Below is a small trained network, with its code and all its weights. Each question gives an input and a class and asks what happens when units are switched off, that is, made to give their printed mean instead of their output.

import numpy as np


def w(rows, s, z=0):
    codes = np.array(rows[::2]) - 128.0
    scale = np.full(codes.shape[1], s)
    scale[-1] = z or s
    return codes * scale


def norm(h):
    return h / np.sqrt((h * h).mean(-1, keepdims=True) + 1e-5)


def f(y):
    return np.maximum(y, 0)


def log_softmax(a):
    a = a - a.max(-1, keepdims=True)
    return a - np.log(np.exp(a).sum(-1, keepdims=True))


def net(x, mask):
    res = np.array(x, float).reshape(1, 5) / 4 @ E
    u = 0
    for l in range(3):
        y = f(norm(res) @ A[l][:, :-1].T + A[l][:, -1])
        res = res + np.where(mask[u : u + 9], y, B[l][:, -1]) @ B[l][:, :-1]
        u += 9
    return log_softmax(norm(res)[-1] @ U[:, :-1].T + U[:, -1])


A, B = {}, {}
E = w([
[232,94,122,182,93,88,219,149,184,135],'x0',
[118,137,161,83,114,2,104,164,135,184],'x1',
[146,93,106,153,124,77,99,107,74,91],'x2',
[151,53,250,108,199,127,131,128,146,96],'x3',
[116,108,160,84,43,149,106,32,161,133],'x4',
],0.0087)
A[0] = w([
[130,187,124,126,116,170,137,180,228,203,76],'0.n0',
[111,153,153,153,61,46,84,196,151,223,84],'0.n1',
[95,191,58,205,99,107,91,191,105,114,69],'0.n2',
[79,162,92,144,87,120,166,143,149,128,4],'0.n3',
[69,153,75,162,45,95,186,122,143,176,47],'0.n4',
[126,219,162,68,182,153,158,94,135,166,92],'0.n5',
[255,63,102,171,31,162,108,76,201,164,65],'0.n6',
[186,136,140,168,113,214,131,104,77,129,12],'0.n7',
[145,106,118,188,95,69,98,93,18,103,70],'0.n8',
],0.0074,0.0033)
B[0] = w([
[86,90,116,169,77,53,64,152,132,2,203],'0.n0',
[110,134,168,89,91,115,190,159,42,127,250],'0.n1',
[156,158,203,170,167,159,84,98,142,119,251],'0.n2',
[182,146,146,152,106,142,92,115,143,133,156],'0.n3',
[171,202,208,210,124,130,112,67,105,148,208],'0.n4',
[89,107,96,162,87,91,79,178,157,85,183],'0.n5',
[116,142,93,82,142,176,121,158,152,152,254],'0.n6',
[49,76,124,157,92,78,199,172,68,134,182],'0.n7',
[78,124,137,150,38,89,55,195,192,27,221],'0.n8',
],0.0093,0.0049)
A[1] = w([
[138,57,218,105,207,107,149,133,171,85,49],'1.n0',
[113,104,166,123,2,138,110,31,157,131,122],'1.n1',
[122,86,120,102,72,117,148,41,130,199,2],'1.n2',
[162,127,107,149,114,204,168,105,82,99,136],'1.n3',
[123,169,97,197,229,68,119,159,95,124,88],'1.n4',
[205,133,116,140,86,87,182,109,166,196,110],'1.n5',
[235,107,77,155,63,93,152,164,132,94,86],'1.n6',
[212,167,133,166,154,128,172,196,136,111,114],'1.n7',
[118,145,171,158,84,128,148,190,121,83,71],'1.n8',
],0.0091,0.0027)
B[1] = w([
[173,214,133,208,65,123,52,106,135,157,223],'1.n0',
[235,118,21,132,218,107,160,214,137,100,254],'1.n1',
[198,251,58,53,126,162,149,190,120,90,150],'1.n2',
[138,136,193,129,95,35,163,79,56,182,184],'1.n3',
[240,149,32,87,156,109,172,164,136,101,218],'1.n4',
[45,145,153,87,171,197,116,44,104,168,169],'1.n5',
[2,61,147,87,122,113,143,78,241,203,208],'1.n6',
[99,151,58,49,187,202,87,123,131,140,202],'1.n7',
[167,22,87,103,72,185,121,92,140,97,240],'1.n8',
],0.0084,0.0072)
A[2] = w([
[132,88,190,71,103,68,183,187,41,181,37],'2.n0',
[139,213,45,221,29,113,122,113,133,205,159],'2.n1',
[146,120,119,98,105,234,212,138,2,149,161],'2.n2',
[79,48,72,249,159,209,247,97,61,90,118],'2.n3',
[222,33,255,194,232,91,106,148,189,180,160],'2.n4',
[65,130,141,188,91,227,121,166,141,34,182],'2.n5',
[33,159,60,110,212,102,12,143,28,94,59],'2.n6',
[52,179,136,163,88,149,148,226,219,92,5],'2.n7',
[75,37,134,105,214,143,127,217,103,77,63],'2.n8',
],0.0062,0.003)
B[2] = w([
[134,139,133,118,59,66,166,166,13,112,164],'2.n0',
[126,110,223,200,211,142,58,106,70,117,238],'2.n1',
[124,98,146,43,100,93,72,208,153,103,192],'2.n2',
[111,194,223,70,69,4,149,184,56,128,218],'2.n3',
[61,195,129,195,137,167,137,72,72,108,189],'2.n4',
[168,68,158,131,107,58,134,133,127,167,229],'2.n5',
[71,69,119,114,123,214,254,42,230,215,255],'2.n6',
[119,66,119,145,141,59,139,147,181,41,160],'2.n7',
[163,163,100,161,143,177,78,106,156,95,184],'2.n8',
],0.0091,0.0052)
U = w([
[156,227,212,243,171,178,41,30,75,159,198],'0',
[92,130,194,52,51,37,227,162,7,166,101],'1',
[44,65,112,51,174,220,219,27,219,227,86],'2',
[228,170,24,69,189,162,128,175,155,90,214],'3',
[87,38,111,203,62,64,75,130,215,46,81],'4',
[155,40,140,135,92,159,59,207,116,149,3],'5',
],0.012,0.0046)

Each question gives the input, the list of numbers given to net, and the class t.
The units are the neurons (one row each of A and B). Each row of codes is followed by its name. A weight is (code - 128) times the scale printed after its matrix; where a second scale follows, it is the last column's (A, B and U).
mask holds one flag per neuron, layer by layer. A switched-off neuron (its flag False) gives its mean, the last column of its row in B, instead of its output. The means were averaged over made-up inputs and are rounded, as every weight is.
A unit's drop is (log p(t) with every unit on - log p(t) with that unit switched off) / (log p(t) with every unit on - log p(t) with every unit switched off).
The circuit of an input: a set's keep is (log p(t) with only the set's units on - log p(t) with every unit switched off) / (log p(t) with every unit on - log p(t) with every unit switched off). Starting from the 12 units with the biggest drops (on a tie, the unit counted first), units are removed one at a time, each time the one whose removal leaves the highest keep (on an exact tie, the one counted first), for as long as the keep stays at least 0.8.
units of the circuit, in order: the units of the circuit, biggest drop first
unit that matters most: the unit with the biggest drop
k most important neurons: the k neurons with the biggest drops, biggest first
drop of u: that unit's drop, to one decimal
input [7,6,-2,-3,4], class 2: units of the circuit, in order : 1.n5
input [0,1,5,0,6], class 3: 2 most important neurons : 1.n1, 0.n0
input [8,-4,-5,-8,-8], class 0: 4 most important neurons : 0.n4, 2.n1, 0.n2, 1.n1
input [3,0,-3,6,6], class 0: 2 most important neurons : 1.n0, 1.n4
input [5,-4,1,3,2], class 2: 4 most important neurons : 0.n1, 1.n6, 1.n7, 1.n1
input [-5,1,5,1,-1], class 2: 2 most important neurons : 2.n6, 0.n0
input [6,-8,4,-7,2], class 1: 4 most important neurons : 0.n7, 2.n3, 1.n0, 2.n2
input [-6,-6,-7,-7,1], class 0: 2 most important neurons : 2.n1, 0.n8
input [7,-7,-8,-5,-5], class 4: 2 most important neurons : 0.n0, 1.n6
input [3,-6,-7,-3,4], class 4: 3 most important neurons : 0.n0, 0.n1, 2.n7
input [-4,-7,-8,0,2], class 4: units of the circuit, in order : 0.n5, 2.n7
input [-6,2,7,6,-7], class 3: 2 most important neurons : 1.n4, 0.n2
input [6,-7,-3,0,8], class 3: 4 most important neurons : 1.n1, 1.n2, 0.n6, 0.n1
input [6,0,-5,7,1], class 0: unit that matters most : 1.n0
input [5,7,-5,-3,8], class 3: 2 most important neurons : 1.n1, 1.n2
input [-5,-4,-8,5,6], class 4: units of the circuit, in order : 0.n5, 1.n7, 2.n7
input [-2,-7,-2,-3,4], class 1: drop of 1.n3 : 0.0
input [3,-7,-1,-6,-1], class 1: drop of 1.n0 : 0.6
input [-2,-6,-5,-4,-3], class 1: drop of 1.n0 : 0.1
input [-2,-8,0,7,-1], class 1: units of the circuit, in order : 2.n3
